How the objects are linked:
from | $ + ! @ ^ & ~
NQ | JP FS TH RD CD CT HF
ZH | PG PR SJ ML NM FJ CR
QQ | TJ BG RH MB HF JG CD
PP | JZ CJ ZT GB HD JJ PQ
JP | NQ HD FF SL CJ MR ZZ
JQ | BM TP GS MF ZM TC ZB
DH | DM BH BD TD ZR QD MS
CL | RG GG JT QS PJ RF NJ
RL | MF HF NZ BM BG NT FS
PC | . RF RD TH . GG SC
TP | RT JQ DP ZZ CM GN SL
LZ | QN MR MS MD JJ HD BD
DG | . . RJ LM RF PJ RN
BM | JQ RT HN RL GQ FC LT
PR | FL ZH PJ TB JT RJ QF
NB | DZ TR JG SZ GT RH PB
ZJ | HS BD BH GN RR ZZ MR
HN | GS SC BM NZ RN NJ RF
DM | DH GT NT NJ TR NZ QS
GF | PN FF HD SB ZT MS QD
QF | CN CR RM QP FC GQ PR
CC | QR QD ZZ DP FQ BH FF
SB | RF . ZB GF . RG GS
GT | BH DM HS FD NB QR SR
FF | TH GF JP . . QH CC
HD | FS JP GF ZB PP LZ MF
BG | PQ QQ DR GQ RL QP JZ
TJ | QQ PQ FQ CM ZZ RR CJ
RD | SL LT PC NQ FJ NM RT
CZ | GN FC FD HS CR RT NM
MH | SZ MC CF DZ JM . .
FT | BP PB TB PJ QS LM TR
FQ | RH BR TJ . CC DZ .
DZ | NB ZR RR MH BH FQ JH
LF | QP RR ZR CN BD PQ JJ
CJ | CD PP . . JP HL TJ
FL | PR PG QM JJ MD GB CN
GQ | ZM MB RN BG BM QF RJ
RT | TP BM SC HF MB CZ RD
RJ | GB FJ DG JZ LT PR GQ
JM | FD TD GN BH MH DP JL
FD | JM NJ CZ GT SZ SC GG
FC | TC CZ NJ NT QF BM JT
GS | HN DP JQ QD MG TD SB
ML | HL TB PB ZH CT CD JG
JJ | TB HL BP FL LZ PP LF
RF | SB PC LT PN DG CL HN
HT | . LM CD . TH PB RH
BD | NT ZJ DH TC LF MF LZ
NT | BD HS DM FC QP RL QN
QH | SR MS MR JL JH FF BH
PJ | QM SJ PR FT CL DG RM
PN | GF TH FS RF LM QS NZ
NJ | TD FD FC DM RM HN CL
TD | NJ JM TC DH MC GS RG
ZT | LM . PP . GF BP BR
HS | ZJ NT GT CZ JG HF CT
RR | JG LF DZ CF ZJ TJ HL
CF | CR CN MH RR GN CM PG
RH | FQ DR QQ SD QR NB HT
SJ | . PJ ZH PB GG . SZ
JZ | PP CD LM RJ FS TB BG
MS | QS QH LZ RG BP GF DH
GG | JL CL NM SR SJ PC FD
TR | ZR NB QP RM DM DR FT
FS | HD NQ PN LT JZ QN RL
DR | BR RH BG RN NZ TR LM
BR | DR FQ PQ MG QD ZR ZT
CR | CF QF SZ JG CZ MB ZH
QD | NZ CC MF GS BR DH GF
LM | ZT HT JZ DG PN FT DR
QN | LZ CT QS JT TB FS NT
HL | ML JJ JH PG MR CJ RR
LT | ZB RD RF FS RJ JT BM
BH | GT DH ZJ JM DZ CC QH
FJ | . RJ . CD RD ZH MB
BP | FT JH JJ QM MS ZT ZR
JG | RR QP NB CR HS QQ ML
PQ | BG TJ BR ZM MF LF PP
MB | CM GQ SD QQ RT CR FJ
QM | PJ . FL BP RG . MC
HF | ZZ RL QR RT QQ HS NQ
SD | . RN MB RH SC SZ .
MG | RN . ZM BR GS MC .
ZZ | HF MF CC TP TJ ZJ JP
RG | CL JL MD MS QM SB TD
TH | FF PN NQ PC HT SR QR
QS | MS SR QN CL FT PN DM
MC | RM MH CN ZR TD MG QM
SC | DP HN RT QR SD FD PC
ZL | NM MD JL MR PG SL GN
SR | QH QS CT GG PB TH GT
JT | MD NM CL QN PR LT FC
RN | MG SD GQ DR HN RM DG
SL | RD ZB . JP . ZL TP
JH | PB BP HL . QH . DZ
QP | LF JG TR QF NT BG TB
ZB | LT SL SB HD GB MD JQ
JL | GG RG ZL QH . . JM
NZ | QD QR RL HN DR DM PN
CM | MB ZM . TJ TP CF .
PG | ZH FL . HL ZL . CF
PB | JH FT ML SJ SR HT NB
ZM | GQ CM MG PQ JQ CN GB
GB | RJ . . PP ZB FL ZM
SZ | MH RM CR NB FD SD SJ
GN | CZ TC JM ZJ CF TP ZL
MD | JT ZL RG LZ FL ZB TC
CT | MR QN SR NM ML NQ HS
MF | RL ZZ QD JQ PQ BD HD
ZR | TR DZ LF MC DH BR BP
MR | CT LZ QH ZL HL JP ZJ
RM | MC SZ QF TR NJ RN PJ
TB | JJ ML FT PR QN JZ QP
CD | CJ JZ HT FJ NQ ML QQ
QR | CC NZ HF SC RH GT TH
DP | SC GS TP CC . JM .
CN | QF CF MC LF TC ZM FL
NM | ZL JT GG CT ZH RD CZ
TC | FC GN TD BD CN JQ MD

In the rows, 158 means zero.

The rows follow the links: the fewer symbols apart two objects are, the more alike their rows tend to be.

Each row is also shifted at random along 7 hidden directions that mean nothing.

Some objects, each with a row of numbers:
JG [ 201  125  154  155  131  175  192  169  124  184  194  157  146  207  138  155  145  191  176  134  115  111  162  152  161  147  164  129  165  140  135  178  152  131  180  158  125  211  152  159  170  109]
TB [ 225  141  194  150  137  178  152  152  160  167  185  169  134  190  170  155  145  156  170  165  145  156  155  158  121  145  171  162  126  161  135  180  162  161  185  168  144  160  171  173  140  161]
QM [ 184  162  192  156  142  184  112  163  198  123  193  179  131  156  158  181  139  131  155  195  209  145  176  171  119  169  173  177  153  150  190  159  168  178  150  185  151   96  136  152  163  149]
MD [ 118  152  204  121  102  120  180  205  164  110  193  154  132  169  150  167  147  200  161  156  177  144  199  132  112  165  134  167  199  148  128  135  142  182  116  165  146  157  150  121  196  112]
PG [ 225  143   83  126  181  129  187  135  134  173  167  156  201  157  141  186  144  154  168  166  132  115  153  151  157  147  186  177  175  149  192  149   92  114  146  198  140  183  135  120  181  144]
JQ [ 128  169  141  154  168  141  159  180  158  133  147  150  168  127  165  151  155  158  134  145  187  170  182  146  190  155  144  172  154  188  180  150  170  159  128  170  177  145  146  137  131  155]
QN [ 159  141  193  163  158  163  153  153  160  145  136  142  148  115  213  157  202  178  138  175  166  205  141  147  140  141  129  183  134  176  151  145  155  153  148  130  179  148  184  155  103  218]
HS [ 199  167  179  197  164  198  107  133  174  143  177  185  152  115  180  127  171  134  179  150  179  160  140  154  119  145  174  138  179  154  189  210  162  204  178  142  173  166  161  191  133  149]
CN [  95  144  140  130  146  128  174  162  114  131  175  133  169  136  151  146  164  165  156  155  157  157  177  140  172  184  131  168  166  201  161  126  173  132  138  174  177  146  144  137  139  156]
QP [ 163  143  219  162  135  159  169  165  122  151  180  142  121  178  169  166  154  167  163  141  167  180  171  157  140  163  154  149  135  155  103  156  173  146  181  141  143  159  154  194  140  190]
JL [ 134  157  151  164  185  149  193  181  197  193  127  159  154  175  168  186  144  150  126  180  177  159  172  156  183  128  189  178  153  136  172  151  154  139  140  194  157  153  133  145  171  143]
DM [ 185  164  136  166  152  178  149  176  190  191  162  182  154  183  178  171  165  161  141  120  161  140  155  149  154  141  169  149  152  128  151  172  155  160  154  137  132  156  154  180  150  149]
ZJ [ 152  157  163  160  164  128  163  151  142  125  173  171  154  129  155  163  181  167  154  143  165  160  140  133  148  162  168  154  187  125  171  146  130  160  145  159  158  186  142  160  176  156]
FF [ 249  165  168  156  194  112  151   66  176  162  132  164  173  134  161  108  159  153  161  187  158  189  130  169  131  178  197  137  191  137  159  145  120  188  171  152  167  165  167  201  205  196]
PB [ 110  152  186  190  157  201  129  171  178  162  169  171  142  166  164  184  172  134  180  185  163  148  139  173  135  152  164  156  130  155  169  165  172  164  179  156  152  136  177  166  148  153]
SZ [  83  147  156  165  141  222  165  178  150  199  178  144  145  182  139  118  151  153  178  167  128  123  167  172  171  171  130  136  171  198  163  179  232  158  179  159  184  150  154  158  147   90]
NZ [ 165  185  100  181  160  169  123  200  193  169  150  195  182  176  153  202  159  146  157  105  157  134  154  154  165  133  169  158  135  109  165  169  129  170  149  129  117  160  166  165  163  153]
HL [ 204  144  155  155  181  181  151  137  163  159  196  187  157  161  140  138  158  143  158  185  133  141  130  147  156  156  182  169  152  179  196  180  166  149  176  202  165  169  148  144  153  125]
GT [ 109  138  160  174  139  184  140  159  161  156  169  161  158  144  172  140  188  188  164  149  148  137  150  153  144  167  133  135  189  149  157  156  167  173  155  113  168  174  176  161  160  132]
CJ [ 163  159  171  136  172  111  201  146  131  158  158  150  163  189  123  146  144  168  175  170  121  171  148  150  179  166  181  147  154  167  135  145  147  145  178  193  153  195  159  154  197  146]
ZR [ 125  160  118  147  172  171  143  179  164  165  189  189  172  178  129  159  167  138  149  144  137  133  145  143  181  179  167  168  139  176  180  154  188  135  151  179  154  139  144  158  152  131]
GG [ 179  146   84  134  132  140  201  165  152  213  149  154  188  178  147  188  167  205  173  137  104   99  146  152  139  142  145  161  213  105  148  151   89  141  136  135  127  203  166  115  214  122]
FL [ 146  148  161  124  128  127  169  189  136  119  188  145  156  157  149  203  150  177  161  162  168  135  175  140  141  170  151  187  161  146  149  126  121  137  131  177  140  146  142  115  180  157]
HT [ 131  150  170  153  148  126  188  131  131  188  151  132  159  206  136  140  144  172  209  161  125  156  157  182  143  180  171  127  165  147  100  137  143  161  186  142  136  183  192  181  210  152]
BM [ 190  195  148  179  172  166  134  171  163  148  126  161  151  134  176  185  141  131  153  123  194  182  166  170  149  126  157  159  145  143  161  191  141  185  160  135  151  150  152  176  140  196]
MR [ 137  189  219  149  152  140  162  172  185  146  192  203  123  182  132  133  142  140  188  155  157  161  161  134  111  150  201  144  193  137  133  197  169  227  171  194  155  187  148  191  205   84]
GB [ 168  161  169  136  169  120  151  111  128  126  142  129  169  126  163  134  143  137  170  187  182  195  168  170  154  182  163  170  150  193  157  140  154  159  160  181  176  132  157  166  144  205]
JP [ 143  182  151  152  183  125  170  176  173  148  149  186  172  163  132  164  160  154  171  157  142  165  144  135  168  142  181  157  165  144  171  168  137  173  156  185  153  199  161  143  193  130]
CC [ 130  172   88  163  180  150  131  146  169  143  165  192  205  134  130  137  180  160  159  141  134  124  132  144  177  176  160  144  193  152  205  151  148  168  142  143  166  173  160  142  185  122]
RL [ 205  170  109  164  170  186  134  178  185  180  150  188  184  164  171  137  164  156  135  124  134  143  155  147  187  122  160  148  132  182  184  201  171  165  162  157  158  181  164  158  113  130]
MG [ 188  124  123  123  145  155  175  120  143  167  173  137  183  160  156   87  150  185  135  178  135  131  172  161  194  200  128  153  173  215  171  125  196  126  138  163  188  141  152  131  145  130]
RN [ 193  143  169  163  133  187  159  154  147  174  153  131  140  179  160  174  141  169  141  161  169  153  173  188  178  169  136  147  134  154  140  152  178  139  163  131  154  129  158  159  149  195]
JH [ 205  145  114  155  183  154  143  123  161  162  174  178  185  148  145  182  178  146  157  181  131  131  114  160  152  174  189  168  162  139  196  134  119  132  154  176  145  154  150  140  180  171]
RJ [ 174  182  149  157  148  199  107  168  164  152  171  170  171  147  140  146  143  118  200  161  149  143  155  171  136  150  147  170  145  215  185  203  179  194  178  167  175  138  177  146  127  144]
DG [ 212  159  116  153  142  194  128  163  176  175  160  163  176  177  148  184  149  150  168  167  141  122  152  176  151  152  144  171  141  157  171  164  148  149  160  145  144  133  176  126  155  164]
ZH [ 142  158  102  162  179  178  158  154  128  184  146  147  191  133  150  177  161  127  195  162  121  141  134  167  156  143  156  177  161  183  188  181  137  138  175  166  167  175  168  133  138  160]
SR [ 221  143  169  180  180  164  186  147  193  224  116  163  149  194  188  191  159  163  133  166  162  168  144  167  161  116  202  162  137   97  137  166  128  141  168  157  131  180  160  186  168  185]

Where do the symbols, taken in turn from left to right, take each start?
Answers are names.
[ 160  123  195  195  150  207  158  145  156  166  157  134  133  174  173  149  160  179  133  192  157  158  160  189  199  164  139  134  119  168  158  150  204  127  177  138  165  147  170  153  127  173]
~ ^ @ @ ! +: FS
[ 170  152  183  173  164  157  154  165  146  150  133  146  150  165  176  193  160  147  157  169  160  195  145  167  168  141  157  172   90  172  142  156  149  133  173  152  146  148  180  159  119  222]
+ + + + & ^: QN
[ 139  186  156  147  174  135  153  174  210  164  148  183  168  180  146  149  159  148  142  149  152  175  151  140  166  158  179  164  148  156  150  151  170  182  151  176  151  145  163  171  181  147]
^ ~ ~ ! + +: PP
[ 177  149  180  140  144  152  142  142  137  126  210  172  144  155  140  132  158  157  156  147  153  156  155  139  137  192  160  157  166  174  153  156  178  165  169  176  163  154  141  171  155  149]
^ ! + ^: DZ
[ 151  164  131  147  184  124  175  151  128  151  137  139  180  144  153  179  145  135  141  151  174  181  175  164  198  162  171  173  129  171  166  140  154  117  150  185  158  144  136  153  140  195]
~ ^ $ ~ @ ~: FS
[ 173  135  180  194  133  215  117  184  155  113  194  169  138  151  158  188  167  163  171  165  167  125  154  171  163  147  142  145  131  147  195  179  167  157  172  147  147  157  161  131  133  139]
^ @ @ ! + !: RL
[ 191  147  114  153  144  154  138  123  129  162  174  152  188  163  154  142  161  174  178  136  134  138  143  171  156  191  143  139  151  165  149  139  140  144  164  123  144  154  180  166  160  181]
~ $ $ ! @: RJ
[ 143  158  164  157  146  161  153  151  114  143  143  124  160  134  144  172  157  156  201  174  148  162  147  183  136  160  136  158  159  175  159  157  137  155  168  143  166  166  181  127  160  173]
^ @ $ ^: CJ
[ 165  168  174  149  161  147  151  180  166  125  180  194  143  153  156  154  169  159  134  127  166  168  151  121  154  159  167  171  161  154  161  166  167  171  141  166  162  164  136  169  144  147]
$ & $ $ + ~ ~: HF
[ 199  139  161  103  139  101  227  167  134  165  173  150  164  223  125  145  140  202  147  152  109  156  168  138  181  167  163  148  143  165  103  126  144  122  163  191  132  199  158  140  195  144]
^ ~ $ ^ $ ^: MF
[ 191  173  163  156  173  137  157  123  136  144  166  145  161  161  134  130  115  127  182  161  181  160  178  174  163  170  191  142  171  164  166  177  156  168  176  191  159  162  135  188  178  142]
+ @ ! $: DR
[ 146  186  133  167  212  163  149  154  199  187  135  199  170  155  167  153  168  112  114  139  171  186  137  140  187  151  192  172  132  156  176  170  189  156  160  180  163  136  131  204  133  173]
~ ! ! !: LZ
[ 180  147  155  152  140  167  189  153  147  211  154  142  149  202  143  186  132  160  180  167  138  130  155  181  138  151  167  156  172  122  132  161  139  143  172  157  134  166  158  154  197  149]
@ ! @ $ $ $ $: ZH
[ 113  171  165  184  163  169  165  180  181  184  103  147  146  155  168  201  158  152  158  169  172  182  155  185  162  130  154  158  149  131  150  156  148  165  159  135  155  151  173  148  170  179]
@ @ + ~ $ &: TD
[ 232  134  184  141  166  140  220  143  172  168  129  135  155  171  177  139  142  198  117  197  167  171  187  157  189  139  164  154  163  156  157  149  150  128  146  184  168  176  148  129  164  156]
@ $ @ ~ @: HF
[ 224  140   70  148  192  149  155  120  121  149  175  171  217  133  133  142  184  166  150  162  107  122  120  146  204  173  160  161  151  180  226  152  133  108  159  170  166  193  146  116  151  159]
^ & ~ $: CT
[ 160  136  190  140  174  133  223  119  104  181  165  134  145  179  140  106  153  176  150  169  126  185  157  150  186  185  173  134  163  183  120  143  187  120  180  185  171  192  140  183  160  161]
$ ! ~ & ~: RH
[ 129  181  160  157  191  136  141  147  168  159  159  177  158  164  142  182  161  112  170  160  169  183  134  160  141  177  200  187  126  148  149  141  151  160  165  182  143  120  152  194  166  204]
& & ~ ^: DH
